[-355  332 -210 -335  -34  360  -47 -118  -77 -162  372 -128  -98  165
 -167 -103  446  104   80   15  468  197   12 -560  172 -116 -310 -195
   17 -355   46  -39   65  169   47  125  -33  -77 -181 -451   90   71] | taz
[ 157 -482  282  225 -122  257  133  -26 -108  275  -39 -129   74   34
  251  329   53  -63 -101 -243  100   49  455 -304 -197 -106 -103  134
  119  -31 -143   81   75  149  128   86  -57  -43  101  -58   56 -279] | Viko
[-109  167  159  200 -260  180  -90  118   17 -116  212 -266  381 -145
  211  197  287 -154  230 -422  371  302  154 -388 -230   89 -151  -38
  -82  -40  -78 -139  409  -49  114    4  168 -255 -107 -204  212 -161] | Mukuz
[-149  319   64  184  -50  -74   27 -132  203 -591  245 -209  378 -239
 -285  270  251    1  272 -475   13  287  -24 -348 -202 -121 -256 -494
  139  420 -477  -87  611 -153  -25  207  376 -172 -135 -599   71 -125] | Viko
[ -27  281   87 -102  168 -194    7  291 -234  115  -14    7   23 -286
 -210  234  179  -27  -37  147  156  175   59 -190  -73 -122  -29 -158
  -53  -91 -166 -103 -118  119 -251  141  222  105  -53  -45 -243  110] | Mubon
[ -57   -8  185   60 -110   53   47  202 -251  388   89   68 -166 -267
  143   45   31   97 -127   52  277  197  -97 -351  -87   -1   52   34
 -172 -107  118  -56 -323   92 -161  155   36 -135   12  413   23  107] | Mubon
[ -26  189 -206  313 -104 -151  116  -77  -91 -522   69 -487  551  -67
 -189  206  264 -235  -68 -142  282   55  172 -450  -96  -17 -301 -349
  207  130 -434  -23  286 -490  208   17   44    0 -100 -353  -75 -263] | Mubon
[-304  367   80  157 -327   64  319  203 -319  596    5   60   34  -28
  -85  244 -124  337   92  144  533 -523  -91 -487 -235  372  -63 -241
 -400 -174  186  -83   73    1  -87 -261   56 -208  -47  417 -413   42] | Lumu
[ 149 -377 -167  113   17  -70  385 -312  -21 -427   44  203   39  274
  119 -260  -12  126 -453  325 -235  272 -542  179  406 -159 -134   15
  410   71 -178  115 -534 -388 -389  172 -106  -28  132 -242  111 -162] | piza
[ -57 -193 -113  -60   18 -137   88 -160 -136 -285   45   61 -213  124
  -83 -316  -33  159 -368  362   97 -112 -233  -26  230   73 -137  246
  272  -84   97  -20 -237 -172   76  103 -184  111   58 -220   89 -101] | Zipu
[ -48  139   27 -150  175   -9 -172  431 -191   86  -95    3  -57 -299
 -206  107   60 -214  149   78   97  279  254 -241 -159 -160  -19  -55
   67 -174   51  -81 -135  357    6  251   98   -8  -71   59   70   77] | Mubon
[ 126 -331 -250   23  143 -248  157 -205   17 -410   87  247 -267   48
  -75 -270 -165  224 -294  320  -85  224 -417   32  399 -158 -114  215
  323  168   51   91 -416 -291 -135  257 -115  164   89 -103   95  -18] | vek
[-125  140  212  -60  154  371 -132  249 -505   25  -54   89    7 -343
  110   39  -45   38  -66 -192  470 -106  213 -171  -85  -76  -49    1
  110   55  140 -144 -128  202  137   76   95   27 -154   48   28   -4] | piza
[ 124  -38   70   58  117  142  -77  289 -385   15 -190 -136 -200 -251
  130   14  -66   10 -376   -8  149 -174   47   35 -113 -115    0   57
   20 -222 -136   35 -215  169   94  -35   12  252  -98  198 -331  -57] | piza
[-105  145   72 -114  -45  184  243  384 -403  396 -299  183  185 -128
  216   51  -27   77 -135   75  626 -259  161 -258 -313  -62 -156  -37
   10  -92  138  -83 -462  215 -258   70  374 -147 -173  319 -214  -15] | taz
[-116  478 -167   23 -191 -188 -162  314 -185  329  131  -73 -148 -225
 -304   12  103   99   43   53  579 -363   56 -441 -144   72    5 -139
 -504 -267   49 -173  246  319   70 -174   11  182   -5  321 -388  231] | Viko
[ 110 -315  186   12  -63  347  -64  -38  -34  156   93 -159   44   53
   44  332  204 -364  117 -193  193   77  411 -259  -91  -69 -276  -47
  198 -200  -93    9  198  146  234   70   11   29  -66 -562  -24 -286] | Tifo
[-506  331  -72 -337  115  444  -29 -184  -70 -206  397  171  355  139
   13 -248  199  113  232 -206  374  147  -86 -455  262 -238  -87  -75
   52  -88  343 -188  -60  340 -113  137 -235   -8  -16 -400   73  316] | Mubon
[-420  286 -193 -141  -20  315  190 -141 -164 -224  587  -76  291  181
 -243  -92  359  239  212  -11  351  169 -126 -681  381 -133 -119 -195
   -7  -40  320    8  -16   93  -65   86 -462  -52  -26 -275   92  140] | tepib
[-328   79    0 -301   75  494  -30  -30 -206  -18  462  260  197   87
   44 -230  203  357  191 -244  627  121   12 -371  208 -192 -101    5
  -22   62  582 -134  -56  341  -56   94 -168 -126  -73 -293   36  185] | Mukuz
[ -16 -499 -264  172   71 -243  502 -372 -169 -363  178  449  -94   90
 -136  -54   -3  283 -459  351 -138  273 -491  -52  188 -272 -188  -69
  263  273   83  -33 -397  -44 -286   81 -205  149  -39 -297 -226 -205] | Tifo
[-319  333  -92 -138  184  425  131   64 -246 -136  494   58  240   24
 -226  -74  326  399  191    4  591 -330  -12 -427   75  -81 -157   41
  -88   61  410 -107   98  297   -8  -36 -179   99 -140 -318 -252  236] | Lumu
[-233  899  -28  -16 -264  125   56   78 -220  225  -89 -161   -7 -206
 -301   80   52  151 -210  152  337 -827 -168 -417 -126  247  -46 -244
 -516 -264 -276  -96  163   44  -23 -395   -9  178  -14  286 -607  198] | Mukuz
[  76 -301  266  -57   32  430 -192   51   57   95  139 -200  122   45
  177   96  276 -251  313 -405  251  204  515 -340  126 -104 -145  154
  240  -65  148   21  231  205  432  182 -170   17   87 -250  422 -167] | Lumu
[-157   79   98  459   26  126   95  103 -244 -403  223 -257   96 -260
   25  262  244  189   74 -379  626   76  -80 -544 -231   12 -403 -307
   82  197 -270  -66  447 -257  181  156  280 -195 -235 -543  134 -212] | vek
[-292   72 -218  -32  141  320  204 -207 -250 -234  420 -196  207  -93
  -80 -268  162  308 -148   -9  350   31 -169 -688  388 -362  -68 -105
   95  -78  103   76  -95  -62  110  229 -622   74   46 -181 -112   97] | Zipu
[-511  275 -110 -342   32  365  113  -94 -100  -10  408   72  233   46
   34 -195  167  321  148  -48  625  -15  -94 -635   99 -225 -177   54
  -24  -58  543 -191 -185  452 -165  171 -107  -56 -139 -322  -43  382] | Tifo
[  79 -266 -239  136   36 -243  180 -340  128 -268   85   43 -233  142
 -145 -163  -56 -105 -390  209 -301  304 -488   84  331 -125  -93   84
  240  -85 -184   75 -292 -345  -78   79  -98  233   -6 -257  -62 -125] | Viko
[-342  194 -160 -257  -74  310   20  -53  -59 -140  485 -140 -151   19
  -12 -122  429  329  121   -6  560  110   36 -550  165  -70 -225  -84
  -27 -312  118  -99  137  239   79  114 -124   27 -159 -360  -25  155] | Mukuz
[ -36 -337   84  190   -1  176   27   -8 -188  149  139  178  119    1
 -333  440  -64 -291   -4 -106   59   44  325 -266 -185  -38 -243 -236
  151  132 -104 -111  108   42  253   87   64  -13  -40 -582 -314 -281] | Lumu
[   8 -201 -129   63   97 -240   49  -78 -189 -255  131   88 -150  121
 -136 -338   70  155 -166  160  216   21 -129  103  276  -87  -75  318
  251  -25  216 -106  -89  172  -35   97 -190  269   37 -253  134   26] | taz
[-255  368 -234 -363  137  163   85   13  -89 -226  396  -71   71   65
 -428 -122  414  161  -20  158  262    1 -168 -420  161 -119 -226 -210
   28 -127  -33  -94  -13  110   -9   68 -138  167 -218 -384 -283  227] | piza
[-497  219 -139 -105   63  398   87 -120 -212 -158  560  137   88   95
  -53 -203  412  419  124 -211  866  -33 -200 -547  248 -248 -235  104
  -22   18  504 -146   94  497   34    3 -292  106 -178 -336   -9  240] | Lumu
[-170  124  122  377  -31  230  202  -14  207 -249  338 -132  188 -202
  -21  453  244 -120  275 -108   35  354 -177 -441 -250   92 -261 -358
  -29   -7 -276  -35  154 -248   27  186  390 -315 -241 -619  109 -147] | tepib
[ -92  449  207  165 -257   41  201 -109  206 -478  352  -95  620  -10
  -26  212  242   98  151 -311  285  -53  -67 -496 -149 -113 -382 -375
   30  432 -355 -101  397 -103 -158  156  407 -377  -21 -485  153 -196] | Zipu
[ 147 -220  123 -230   96  313 -202   80   50   17   16    5   -9   83
 -240  286  249 -442  100  -23 -104  232  436  -26   47   -1 -217  -53
  109 -225  -90   39  143  142  305  150 -100   30  -40 -735  -76 -233] | vek
[ -28  171  152 -101  238   60   65  364 -318   13   -3   32   70 -429
 -131  -87  -26  140  -73   15  173 -159   47 -268 -108 -264   51  -79
   -2   55  -80 -124 -103  172 -199  160   -8  172  -73   65 -205  178] | piza
[-303  236   -1  149  161  178   29  347 -437   71  -19  308 -179 -349
   97   62  -64  256 -204 -148  611 -289 -175 -183  -51 -102   17  177
 -155  -77  299 -151 -124  457 -126  -53  -17  359  -86   89 -157  190] | Zipu
[-128 -383  136 -111   -1  293  -43   42 -187  120  267  100   18   -3
  -62  249  152 -173  177 -234  105  516  373 -542  127 -297 -183   19
   15 -225  207  -82   82  467  170  164 -399   37   29 -347  -32 -107] | taz
[-460  152   55 -165  -38  418  109 -105 -320 -147  707   24  -30 -135
   -7 -177  356  463  159 -274  641   92  -51 -702  163 -281 -133  -75
 -174  -34  399 -155  250  364  134  179 -332  -29 -132 -221   72  171] | Mukuz
[-470   -9  -21  -45   83  370   27   25 -244 -135  720  -90   41 -152
  -39 -131  358  419  185 -389  848  181  139 -863  -34 -211 -197 -119
  136  151  340 -163  200  153  204  306  -29  -45 -223 -305  250  166] | Viko
[-442  315 -200 -347   47  155 -172 -165  159  -83  528 -136   90  120
 -200 -105  438  -19  196  -41  382  243 -138 -388  168 -144 -156   79
 -102 -271  128 -205  109  430   31   22 -242  110 -213 -461 -180  363] | piza
[  61 -460  161 -115  -43  265   45  215 -303 -105  312  269    8  -18
 -226  378  247 -224  150 -131   40  242  498 -200  -17 -140 -368 -220
  290   86   54 -159  276  420  302  108  -90   80  -75 -580 -245 -333] | Tifo
[-218   77  103  126  206 -152    0  250 -310   31  -79   89 -171 -329
   -7  -22 -191  149 -276   42  242    4 -236 -229  -39 -147   79  137
  -50  -25   19  -69 -307   66 -168  149  -18  148   66  221  -45  193] | Zipu
[  95 -296 -192  442  161  -81  383 -268 -117 -293  240  131  -73   47
 -156   22 -160  270 -281  135  -33  -67 -360   39  294  -42   20  236
  253  291  134  140 -294 -295 -125  178 -278  273   95   -3   57 -186] | piza
[-231  503 -234  -78 -328  -33  162   21  221  373  -43  -39   -6  182
  134   27   13   -7  -38  169   10 -141 -420 -201   38  283  -23 -170
 -270 -344 -309  -13 -274    6 -405 -196   80   -2  -57  404 -294  253] | tepib
[  -9 -377 -113   64   70 -249  107 -283  -28 -323  140  197 -135  -13
 -151 -121  -48  114  -86  152 -173  306 -223  -10  272 -106  -60   50
  321  216  -47 -105 -200 -149 -206  213  -94  149  127 -401   33  -66] | Mukuz
[-162   44  168  129  -66  181  -48  379 -592  202  232    4 -124 -177
  310   -4  123   97 -131 -117  719 -259   64 -128 -228   43  -96  118
 -141 -205  214 -106   -6  262  197   66  185  -37 -221   49   27  -94] | Viko
[-236  113  147  147  -19  135   83  154 -335  232   72  261 -170 -249
  152   90 -177  167  -80   45  469 -134 -129 -148  -56   69  -43   40
 -145  -28  156  -60 -321    4 -130  177  209 -127  -94   43   86  118] | taz
[-189  309 -107  162   45 -134    8 -114   90 -495   86  -87  351 -234
 -230  169  190   -8  104 -265  201  159   17 -482  -51 -299 -237 -359
  -77  231 -482 -149  323  -30  -60   57   53   78  -73 -516 -285  -41] | taz
[ -50 -524  218   91   27  274  -28  106 -252  179  -36   58  342 -121
  -29  327   76 -251  340 -370  131  443  629 -461 -127 -282  -11   -8
  176  174  301 -132  187  385   -8  165 -284 -122  191 -370  136 -219] | Tifo
[ 132 -226 -110   18    8    0  283  -67 -105 -417  170  269 -235  100
   -5 -132  196  220 -326  256   79  311 -387   55  324 -120 -177   71
   88 -112   23  128 -173 -243 -214   36 -174  117  -92 -313  -13 -187] | vek
[  28 -617   71  224  -78  -33  318 -314 -239  -73  122  138   66  -10
  210 -291 -131  455 -459  -18  368   18 -214 -360  222 -225  -98  259
  223  231  241  -71 -223 -105  -51  142 -337   12  187  -30  -44 -135] | piza
[  19 -313  185  154   34  254 -106   77  -35  103  138   96 -300   17
  -90  390   30 -200   62 -140 -100  237  344  -98   34   36  -72  392
   91  -36   82   -6  137  285  279  102 -185  119  100 -141  148 -167] | Mubon
[  71 -578 -139  279   74 -246  226 -364 -112 -380  197  107 -305   11
  118 -203    7  311 -199   -3   21  256 -307  146  268 -127  -49  247
  244  265   70  -62 -191  -88   30  141 -206  269  -10 -143  -28 -131] | Mukuz
[-179  361 -202  -23 -231 -151  184  171 -351  369  -41  -86  -42  -61
  -66   57  -42  204 -136  345  188 -418 -336 -251  169  324   -4  -84
 -349 -337  -61   28 -167  -54  -64 -221 -301  149   -1  399 -606  166] | tepib
[ -43   44  122  238 -138  348  272  388 -581  -59   47  293 -182 -298
  343  -46 -118  264 -442   15  339 -293  -98   -2   28   -8   -2  -62
  101    7  -76   77 -294  -28 -171  115   96   31  -40  315   77 -110] | tepib
[-446  354 -106 -100   29  270    6 -161 -214 -232  647  174 -135   36
 -274  -61  320  323  118   -7  400  152 -273 -309  334  -77  -87    3
 -194 -122  377  -75  147  302  -53  101 -277    3  -80 -459   98  198] | Viko
[-358  284 -263 -360  167  258 -155 -120   10 -111  302 -262  148  -80
 -105 -154  393  194  423 -243  553  -23  219 -451  227 -143 -155   31
   91   39  369 -182  251  488  275   45 -248  218 -199 -289  -64  338] | Lumu
[-284  531 -263  -53 -358 -238  160 -175  -14  550  -72   -9   67   42
  -22  161    6  218 -209  329  228 -295 -319 -548  -42   78   66 -195
 -562 -287 -242   20 -217   13 -370 -267 -151   29   91  496 -624  173] | Mubon
[  46 -162   47  -93   92   26 -100    2   16   78  125   36   40   22
 -258  294  117 -237  109 -154 -174  183  232  -25   33   49 -203  -50
  200   90 -260  -12  282   23  204   63  -82   84  -79 -310 -148 -192] | taz
[-200  494    5  157  -85   24   44  -51   89 -397  260 -264  523 -265
 -180  188  295  -52  137 -266  387  212   27 -512  -92   76 -340 -515
  108  133 -389 -132  406 -395  131  262  370 -267 -222 -667   98 -160] | taz
[-239  506 -203 -124 -219 -154   87  188 -173  220  145  -34  297  -80
 -274  116  159  131   99  146  299 -495 -151 -327  -94  -13   -3 -166
 -392 -124  -75 -115  195  309 -128 -269 -139  198   -8  142 -790  231] | piza
[ 245 -343  321 -122 -125  292 -384  129    7  171  133 -142  116   83
  111   66  169 -159    6 -288  430 -168  715 -208 -130   27 -226  279
  242  -29   26  -39  345  252  434   83   68   37   72 -388  124 -257] | Lumu
[ -73  479  -12   -7 -410  -11   19  151 -203  347   71  -61   33  -49
  185   98  142  242 -141  196  428 -388 -155 -103   17  371  -44 -164
 -406 -371 -161   16   74   -7   42 -256   18  -36  -34  320 -503   30] | Lumu
[-442   95 -158 -202   33  476  160 -159 -231  -20  418  -49  349  110
  183 -210  207  227  247 -222  545  100   66 -533  303 -176  -72   57
  245  -10  572 -107 -249  380    5  185 -367    5  -62  -23  178  162] | Mukuz
[-201  477   67  342 -218  218  237   82    2 -473  246  -94  382 -318
 -217  531  319   28  241 -248  390  -68   95 -473 -296   85 -364 -511
  -11  268 -440  -66  508 -276   75   87  444 -191 -245 -652 -157 -196] | Mubon
[ 109 -112  212 -163  -76  388 -130  167    6  323  -90   -8  155  -46
 -189  408  234 -331  211  -36  203   30  620 -321 -208   87 -197  -20
  -75 -225   -4  -73  176  297  224  104  -23 -115   18 -572 -108 -132] | Zipu
[-354  221   62 -204  126  466   23   62  -28 -251  495  178    8  -56
 -162  -72  442  260  365  -85  429   51 -160 -462  147  -48 -291  -81
   78  141  184 -201  109  293    8   26   40  -65 -148 -446  -30  260] | tepib
[-163  413  122   82 -189  171  230   -2  -24 -421  348  -54  410  -23
 -189  298  405  -31  133  -47  168  320 -265 -590   35   37 -479 -490
   82   54 -426  -79  234 -398  -72   56  297 -372 -111 -593   23 -220] | Mukuz
[-214  360   53  207 -195  -73  158   55   94 -447  248 -163  443 -121
 -131  317  172  -78  234 -223  142  286  -34 -543 -163  -97 -296 -526
  124  216 -404 -157  331 -241 -108  153  503 -227  -88 -604  -14  -99] | vek
[  46 -561   88   36  -69  168  -58   17 -317    7  150   12 -197   -7
 -128  284  171 -290 -182 -140   74  256  369 -240   -1   15 -308  -44
  257  -52 -231 -101  147   72  386   10 -218  157  -83 -307 -206 -276] | tepib
[-137    0  260   45  162  324  -38  480 -613  -48  209  378 -180 -291
  -32  193  -12   29  -70  -42  376  -16   16  -35 -155   18 -159  -97
  -31  -98  146 -114  -16  224   62   84   94  -20 -187 -134 -134  -17] | vek
[ -41 -335  116  160  216  258    0  132 -302  -23  223   46 -138 -224
 -388  346   60 -221   -3  -82   42  139  238 -242  -26 -130 -158   15
  104   43  -58   21  187  -24  412  178 -295  133  -79 -471 -296 -246] | Tifo
[-159  276  -96   27 -168 -110  229   52 -370  387  119 -231  168  168
   17   35   65  279  -71  267  256 -119 -282 -535  102   67   91 -243
 -452 -378  173   39 -235  -80 -183 -215 -296  -82  111  423 -313   80] | piza
[-364  606 -300  -26 -179 -272   48    5 -104  141  140 -139 -180 -115
 -131   72  -65  200 -182  153  127 -312 -291 -378   80   64   42 -185
 -328 -299 -244  -91   48  100  -86 -231 -114  384  -34  385 -561  334] | Mubon
[ 146 -409   35  169   91   34  -56  -64 -250 -456  178  189 -116 -146
  -89 -262  -59  125 -209  -64  200 -162  -34  167   97  -17 -100  298
  231  203  324  -59   73  -47  251   56 -121  233   21 -240   23 -158] | taz
[-161  851 -179 -195 -205 -338   61  183  119   96  -82 -174   81  -59
 -352  -21  116  155  -83  321   15 -176 -277 -408   56   71   16 -228
 -337  -99 -415  -24  -25 -105 -415  -44   98   45   90  147 -286  316] | Tifo
[-251  410 -342  168 -286  -69  109   34 -197  181   36  -92  -49  -91
  -70  103   34   88 -134  225  177  -14 -235 -370  107  254   -7 -259
 -388 -401 -192  -20  -86  -34   37 -161 -333   39  -99  182 -354   84] | Viko
[ -61  250   55  348   47   34   42  -78 -200 -645  276 -233  421 -358
  -31  105  134  168  -37 -412  424 -116  -44 -225  114 -207 -163 -186
  200  235 -299  -43  471 -117   74  143  -32  217  -64 -551  -98 -141] | piza
[-215  756  -74    3 -205  -16  175  152 -263  238   42  105  203  -43
 -204  128  100  318  -85  227  493 -453 -301 -461  -39  199 -105 -189
 -362    3   54  -90 -131   22 -240 -224  169  -58   -1  276 -367  198] | Mubon
[-173  186   40  342   74   15  -97 -126   -8 -596  450 -220  160 -166
  -65  176  307  -50  130 -431  343  328 -164 -232  -27  -13 -247 -332
   43  174 -354 -118  515 -394  233  187  269  -32 -226 -847   89 -159] | vek
[ -84   95 -138  317  -70  -34  184  -91  -17 -546  248   -6  246 -133
 -224  301  217  -49   79 -208  156  325 -234 -364 -227 -130 -474 -693
  197  216 -586  -62  347 -350   94  228  538 -259 -286 -846 -118 -332] | Viko
[ 140 -382  -44  169   31  133   64  -16 -401 -370  461  211 -111   20
  -16 -186  194  171 -365  166  260  110 -367  170  303  -14 -163  323
  148   28  230   34 -200 -106  190  127 -293  106  -93 -377  -94 -225] | piza
[ 245 -300 -135  293  231 -168  117  -65  -59 -429  -44   45 -178 -227
 -273 -117  -47   56 -340   95  -88  116 -207   55  198 -179  -94  -11
  327  -52  -81  -49  -51  -50 -137  122  -15  420   67 -532 -134  -63] | Viko
[ 192 -350 -121  317   48   24  155 -130  219 -292  234  -32 -157  109
   90 -177  101   10 -299  110   31  -18 -329  166  164  -62 -172  160
  247   28  -71   32 -143 -152  -23   42   52  126  -48 -495   27 -142] | Zipu
[-180  434  206  134   76  176 -116  534 -248  258   -3  118  -18 -202
   62  101   47 -138   18 -114  488 -115   92  -55 -341 -119   95   18
 -228 -223  102 -133  -56  407 -142  -36  376    4 -162   85   45  154] | Mubon
